Here is a tiny trained network, its code and every weight. The questions are about switching its units off for an input and a target symbol, where a switched-off unit gives its printed mean instead of its output.

import numpy as np


def w(rows, s, z=0):
    codes = np.array(rows[::2]) - 128.0
    scale = np.full(codes.shape[1], s)
    scale[-1] = z or s
    return codes * scale


def f(y):
    return y / 2 * (1 + np.tanh(0.7978845608 * (y + 0.044715 * y**3)))


def softmax(a):
    e = np.exp(a - a.max(-1, keepdims=True))
    return e / e.sum(-1, keepdims=True)


def log_softmax(a):
    a = a - a.max(-1, keepdims=True)
    return a - np.log(np.exp(a).sum(-1, keepdims=True))


def net(x, mask):
    ids = ['Φαγδεζλσψ'.index(c) for c in x.split()]
    T = len(ids)
    res = E[ids] + P[:T]
    r = res
    for j in range(2):
        rows = slice(2 * j, 2 * j + 2)
        q, k, v = (r @ M[0][rows].T for M in (Q, K, V))
        z = softmax(np.where(np.tri(T) > 0, q @ k.T / 2**0.5, -1e9)) @ v
        o = O[0][rows]
        res = res + np.where(mask[j], z, o[:, -1]) @ o[:, :-1]
    y = f(res @ A[0][:, :-1].T + A[0][:, -1])
    res = res + np.where(mask[2:14], y, B[0][:, -1]) @ B[0][:, :-1]
    return log_softmax(res[-1] @ U[:, :-1].T + U[:, -1])


Q, K, V, O, A, B = {}, {}, {}, {}, {}, {}
E = w([
[151,78,99,107,153],'Φ',
[167,80,235,126,44],'α',
[163,29,124,151,199],'γ',
[178,143,149,148,197],'δ',
[202,101,94,86,161],'ε',
[45,73,126,99,150],'ζ',
[62,157,245,134,118],'λ',
[177,75,96,59,138],'σ',
[203,93,128,56,140],'ψ',
],0.012)
P = w([
[49,162,33,152,3],'0',
[108,151,62,43,135],'1',
[127,134,83,69,157],'2',
[145,98,77,141,160],'3',
[148,92,103,147,172],'4',
[146,97,139,145,178],'5',
[155,90,161,168,189],'6',
[160,85,190,193,189],'7',
[165,64,207,209,192],'8',
[178,89,250,187,199],'9',
],0.0048)
Q[0] = w([
[125,124,145,107,116],'h1',
[110,197,93,171,5],'h1',
[127,145,121,96,115],'h2',
[152,118,119,159,112],'h2',
],0.031)
K[0] = w([
[76,138,134,155,113],'h1',
[83,156,2,57,56],'h1',
[133,162,91,161,88],'h2',
[164,110,142,100,110],'h2',
],0.021)
V[0] = w([
[94,2,148,96,150],'h1',
[148,81,175,76,83],'h1',
[167,156,14,110,85],'h2',
[225,155,202,53,116],'h2',
],0.019)
O[0] = w([
[202,248,92,153,141,255],'h1',
[76,200,87,98,108,188],'h1',
[110,182,223,12,127,90],'h2',
[71,99,60,68,50,157],'h2',
],0.012,0.0079)
A[0] = w([
[113,166,196,119,104,83],'n1',
[150,144,94,147,138,109],'n2',
[142,90,119,128,157,208],'n3',
[151,51,141,142,108,48],'n4',
[174,122,119,78,85,107],'n5',
[93,123,142,153,85,22],'n6',
[3,114,116,123,149,96],'n7',
[163,141,239,175,3,150],'n8',
[178,89,49,69,184,137],'n9',
[126,146,202,117,148,69],'n10',
[105,206,205,163,80,124],'n11',
[73,135,112,139,233,3],'n12',
],0.012,0.0047)
B[0] = w([
[125,104,124,61,183,141],'n1',
[139,99,168,94,95,234],'n2',
[122,137,119,161,164,177],'n3',
[170,119,191,65,95,158],'n4',
[150,106,95,170,127,193],'n5',
[158,115,143,136,164,124],'n6',
[68,162,158,116,170,150],'n7',
[82,176,255,85,137,150],'n8',
[81,159,183,158,145,254],'n9',
[149,106,184,161,159,145],'n10',
[121,165,43,141,175,189],'n11',
[157,131,118,132,49,153],'n12',
],0.02,0.0075)
U = w([
[84,224,155,94,149,211],'Φ',
[66,178,75,183,94,230],'α',
[227,157,60,126,73,129],'γ',
[113,151,165,55,100,59],'δ',
[133,176,111,41,122,19],'ε',
[188,238,152,152,79,1],'ζ',
[90,81,150,139,110,174],'λ',
[134,162,73,47,122,39],'σ',
[90,210,107,28,1,132],'ψ',
],0.0052,0.0051)

Each question gives the input, a string of symbols that net reads in full, and the target symbol t.
The units are the heads (2 rows each of Q, K, V and O) and the neurons (one row each of A and B). Each row of codes is followed by its name. A weight is (code - 128) times the scale printed after its matrix; where a second scale follows, it is the last column's (O, A, B and U).
mask holds one flag per unit, heads first, then neurons. A switched-off unit (its flag False) gives its mean, the last column of its rows in O or B, instead of its output. The means were averaged over made-up inputs and are rounded, as every weight is.
A unit's drop is (log p(t) with every unit on - log p(t) with that unit switched off) / (log p(t) with every unit on - log p(t) with every unit switched off).
The circuit of an input: a set's keep is (log p(t) with only the set's units on - log p(t) with every unit switched off) / (log p(t) with every unit on - log p(t) with every unit switched off). Starting from the 12 units with the biggest drops (on a tie, the unit counted first), units are removed one at a time, each time the one whose removal leaves the highest keep (on an exact tie, the one counted first), for as long as the keep stays at least 0.8.
units of the circuit, in order: the units of the circuit, biggest drop first
top k neurons: the k neurons with the biggest drops, biggest first
heads that matter: for each layer, one digit per head in row order, 1 if its drop is at least 0.15 and else 0, layers parted by /
drop of u: that unit's drop, to one decimal
input δ α α ψ ε α Φ σ, target ψ: heads that matter => 11
input λ α λ σ δ, target λ: units of the circuit, in order => [h1]
input α λ α, target α: units of the circuit, in order => [h2; n4]
input λ δ ζ ζ ψ δ ζ ζ, target λ: top 2 neurons => [n11; n4]
input δ α λ ζ ε γ ζ α γ, target ζ: top 2 neurons => [n9; n2]
input ψ λ σ, target α: top 3 neurons => [n5; n2; n4]
input ψ γ α ψ Φ, target ψ: units of the circuit, in order => [h1; h2]
input ζ ψ δ σ ζ γ α ψ ψ, target ψ: units of the circuit, in order => [h1; h2]
input ε ε α ε, target ψ: heads that matter => 10
input ε ζ ε γ γ Φ, target ζ: heads that matter => 10
input α ζ α α ζ α, target γ: heads that matter => 11
input α ζ ψ α, target ψ: top 4 neurons => [n8; n3; n9; n10]
input ζ ζ ζ, target γ: heads that matter => 01
input ζ α λ δ ψ λ Φ ψ, target α: heads that matter => 01
input γ ζ σ, target ζ: units of the circuit, in order => [h1; h2]
input δ α ζ γ ψ, target ζ: units of the circuit, in order => [h1]
input α ψ δ δ Φ, target λ: heads that matter => 10
input γ ζ ζ ζ ζ, target ζ: units of the circuit, in order => [h2; h1]
input α α ζ ψ λ ζ σ α σ λ, target α: heads that matter => 11
input ε ε ψ α ε, target ψ: units of the circuit, in order => [h2]
input σ α α σ Φ ζ ζ, target ψ: heads that matter => 10
input α γ λ, target α: top 2 neurons => [n4; n8]
input ψ δ ζ γ Φ, target ζ: heads that matter => 10
input ζ ζ ζ Φ Φ δ ζ, target λ: drop of h1 => 1.4
input δ α ζ δ ε γ α γ ε, target ζ: drop of h2 => -0.1
input δ ψ δ α, target ψ: drop of n6 => -0.2
input γ γ ζ λ γ ζ, target ζ: drop of h1 => 0.4
